Below are the code and all the weights of a small trained network. Each question names an input and a class and asks about switching units off, where a switched-off unit gives its printed mean instead of its output.

import numpy as np


def w(rows, s, z=0):
    codes = np.array(rows[::2]) - 128.0
    scale = np.full(codes.shape[1], s)
    scale[-1] = z or s
    return codes * scale


def norm(h):
    return h / np.sqrt((h * h).mean(-1, keepdims=True) + 1e-5)


def f(y):
    return y / 2 * (1 + np.tanh(0.7978845608 * (y + 0.044715 * y**3)))


def log_softmax(a):
    a = a - a.max(-1, keepdims=True)
    return a - np.log(np.exp(a).sum(-1, keepdims=True))


def net(x, mask):
    res = np.array(x, float).reshape(1, 2) / 4 @ E
    u = 0
    for l in range(4):
        y = f(norm(res) @ A[l][:, :-1].T + A[l][:, -1])
        res = res + np.where(mask[u : u + 8], y, B[l][:, -1]) @ B[l][:, :-1]
        u += 8
    return log_softmax(norm(res)[-1] @ U[:, :-1].T + U[:, -1])


A, B = {}, {}
E = w([
[98,160,233,19,138,202,206,126,117,155,132],'x0',
[132,2,131,187,110,141,250,129,146,91,77],'x1',
],0.0095)
A[0] = w([
[121,140,170,80,131,151,194,127,129,131,136,89],'L0N1',
[117,103,127,125,119,128,177,117,126,125,119,71],'L0N2',
[119,89,143,135,136,145,155,120,154,132,147,113],'L0N3',
[137,107,150,121,134,133,251,139,122,130,126,121],'L0N4',
[123,135,151,102,128,142,156,122,143,119,134,161],'L0N5',
[123,138,139,111,119,132,152,121,129,135,130,88],'L0N6',
[123,121,137,128,123,118,133,131,139,127,121,146],'L0N7',
[131,88,102,160,133,125,173,113,123,130,139,4],'L0N8',
],0.023,0.0033)
B[0] = w([
[219,150,204,63,169,80,134,191,58,201,69,248],'L0N1',
[104,70,164,168,85,105,31,36,163,83,169,181],'L0N2',
[112,77,97,133,91,82,94,41,134,106,142,175],'L0N3',
[9,171,114,140,125,224,158,84,247,72,203,252],'L0N4',
[155,122,108,104,98,128,136,150,26,142,72,189],'L0N5',
[178,109,105,120,123,92,140,104,62,139,79,162],'L0N6',
[177,54,71,86,133,189,161,104,6,143,171,135],'L0N7',
[146,149,162,110,147,120,166,197,115,152,100,191],'L0N8',
],0.015,0.019)
A[1] = w([
[55,113,74,118,63,208,156,38,129,66,148,133],'L1N1',
[136,57,143,192,136,99,237,209,167,114,77,41],'L1N2',
[91,35,153,108,133,181,97,84,142,118,202,5],'L1N3',
[55,154,95,125,81,175,201,119,160,90,121,162],'L1N4',
[85,131,141,140,142,187,175,68,196,92,153,124],'L1N5',
[94,108,100,132,76,227,145,71,151,90,123,108],'L1N6',
[67,159,59,166,94,163,10,58,185,101,209,38],'L1N7',
[128,101,107,161,109,153,166,103,178,86,54,31],'L1N8',
],0.014,0.0014)
B[1] = w([
[111,85,254,81,39,74,195,149,242,87,158,204],'L1N1',
[85,87,79,128,110,209,220,66,57,91,142,173],'L1N2',
[69,197,233,114,118,175,140,50,235,52,90,184],'L1N3',
[106,83,243,117,115,57,31,48,134,100,78,177],'L1N4',
[129,116,250,125,144,86,57,62,231,94,140,199],'L1N5',
[106,120,222,130,36,30,189,122,181,69,57,185],'L1N6',
[149,145,85,134,124,97,60,120,187,140,127,252],'L1N7',
[62,148,186,91,139,177,138,127,45,205,186,151],'L1N8',
],0.0093,0.02)
A[2] = w([
[139,170,112,169,176,136,205,176,109,82,115,7],'L2N1',
[149,93,83,135,152,143,220,117,3,177,73,40],'L2N2',
[146,166,67,180,166,116,28,82,174,118,167,208],'L2N3',
[148,129,94,168,138,143,178,138,53,103,122,111],'L2N4',
[178,170,164,76,164,131,149,190,56,187,115,168],'L2N5',
[109,109,83,176,156,169,142,170,89,99,147,156],'L2N6',
[83,162,90,189,82,59,45,153,165,150,174,124],'L2N7',
[108,159,45,107,91,176,167,150,64,75,97,132],'L2N8',
],0.017,0.0022)
B[2] = w([
[108,85,138,125,96,175,155,84,108,112,164,150],'L2N1',
[149,122,120,183,120,65,97,155,90,162,178,251],'L2N2',
[188,125,25,168,141,153,97,134,191,85,72,235],'L2N3',
[65,139,111,98,155,134,172,134,107,142,189,173],'L2N4',
[191,157,144,82,164,108,140,141,69,116,5,254],'L2N5',
[143,194,123,122,83,170,215,86,130,170,122,156],'L2N6',
[121,145,82,144,187,206,138,111,159,82,131,228],'L2N7',
[90,91,111,196,104,145,110,125,114,172,130,172],'L2N8',
],0.013,0.018)
A[3] = w([
[159,37,90,141,161,103,5,180,182,115,160,84],'L3N1',
[172,63,169,124,102,24,132,193,79,146,177,67],'L3N2',
[170,102,136,152,76,8,145,185,134,167,158,65],'L3N3',
[85,129,199,119,130,95,112,192,182,97,179,112],'L3N4',
[76,132,146,185,56,17,51,145,164,171,178,203],'L3N5',
[77,132,121,156,50,55,65,197,119,143,166,158],'L3N6',
[70,65,146,126,200,89,18,169,171,125,185,6],'L3N7',
[148,157,123,115,97,186,34,147,246,165,166,147],'L3N8',
],0.014,0.0013)
B[3] = w([
[111,187,73,145,124,199,156,138,162,96,161,200],'L3N1',
[142,102,143,18,74,208,20,102,124,130,129,189],'L3N2',
[115,214,147,72,146,188,210,69,161,135,124,157],'L3N3',
[104,49,199,232,134,63,166,105,101,79,53,209],'L3N4',
[121,121,155,40,108,185,168,73,103,133,121,192],'L3N5',
[163,4,120,173,124,173,175,119,87,91,104,138],'L3N6',
[145,171,103,81,77,120,174,119,132,162,116,162],'L3N7',
[142,100,78,174,184,98,147,142,90,55,134,245],'L3N8',
],0.013,0.012)
U = w([
[55,93,245,116,105,124,159,81,215,86,126,154],'0',
[143,149,34,158,184,181,116,153,194,92,114,170],'1',
[68,89,101,164,104,179,210,133,54,209,206,122],'2',
[89,116,136,118,141,117,114,202,156,188,181,3],'3',
[177,156,158,58,164,128,133,176,57,178,58,161],'4',
],0.011,0.0062)

Each question gives the input, the list of numbers given to net, and the class t.
The units are the neurons (one row each of A and B). Each row of codes is followed by its name. A weight is (code - 128) times the scale printed after its matrix; where a second scale follows, it is the last column's (A, B and U).
mask holds one flag per neuron, layer by layer. A switched-off neuron (its flag False) gives its mean, the last column of its row in B, instead of its output. The means were averaged over made-up inputs and are rounded, as every weight is.
A unit's drop is (log p(t) with every unit on - log p(t) with that unit switched off) / (log p(t) with every unit on - log p(t) with every unit switched off).
The circuit of an input: a set's keep is (log p(t) with only the set's units on - log p(t) with every unit switched off) / (log p(t) with every unit on - log p(t) with every unit switched off). Starting from the 12 units with the biggest drops (on a tie, the unit counted first), units are removed one at a time, each time the one whose removal leaves the highest keep (on an exact tie, the one counted first), for as long as the keep stays at least 0.8.
units of the circuit, in order: the units of the circuit, biggest drop first
most important unit: the unit with the biggest drop
top k neurons: the k neurons with the biggest drops, biggest first
k most important neurons of layer l: the k neurons of layer l with the biggest drops, biggest first
drop of u: that unit's drop, to one decimal
input [-6,-5], class 1: most important unit => L0N1
input [-8,-2], class 1: top 2 neurons => (L0N1, L0N4)
input [-1,-5], class 1: top 3 neurons => (L0N1, L0N4, L0N8)
input [6,1], class 4: top 2 neurons => (L0N1, L0N5)
input [-8,7], class 2: top 2 neurons => (L0N4, L0N8)
input [1,-4], class 1: 4 most important neurons of layer 1 => (L1N1, L1N8, L1N2, L1N6)
input [-2,-2], class 1: top 3 neurons => (L0N4, L0N1, L0N8)
input [-7,0], class 2: top 3 neurons => (L0N4, L0N2, L0N1)
input [-3,1], class 2: top 3 neurons => (L0N4, L0N1, L1N2)
input [-3,0], class 2: top 3 neurons => (L0N4, L0N2, L0N1)
input [8,2], class 4: 2 most important neurons of layer 0 => (L0N1, L0N5)
input [-6,5], class 2: top 3 neurons => (L0N4, L0N8, L0N1)
input [-1,-4], class 1: 4 most important neurons of layer 0 => (L0N1, L0N4, L0N8, L0N5)
input [7,1], class 4: units of the circuit, in order => (L0N1)
input [-8,1], class 2: top 3 neurons => (L0N4, L0N1, L0N2)
input [-7,3], class 2: drop of L0N1 => 0.4
input [2,-4], class 4: drop of L0N4 => 1.6
input [3,-8], class 4: drop of L0N4 => 2.6
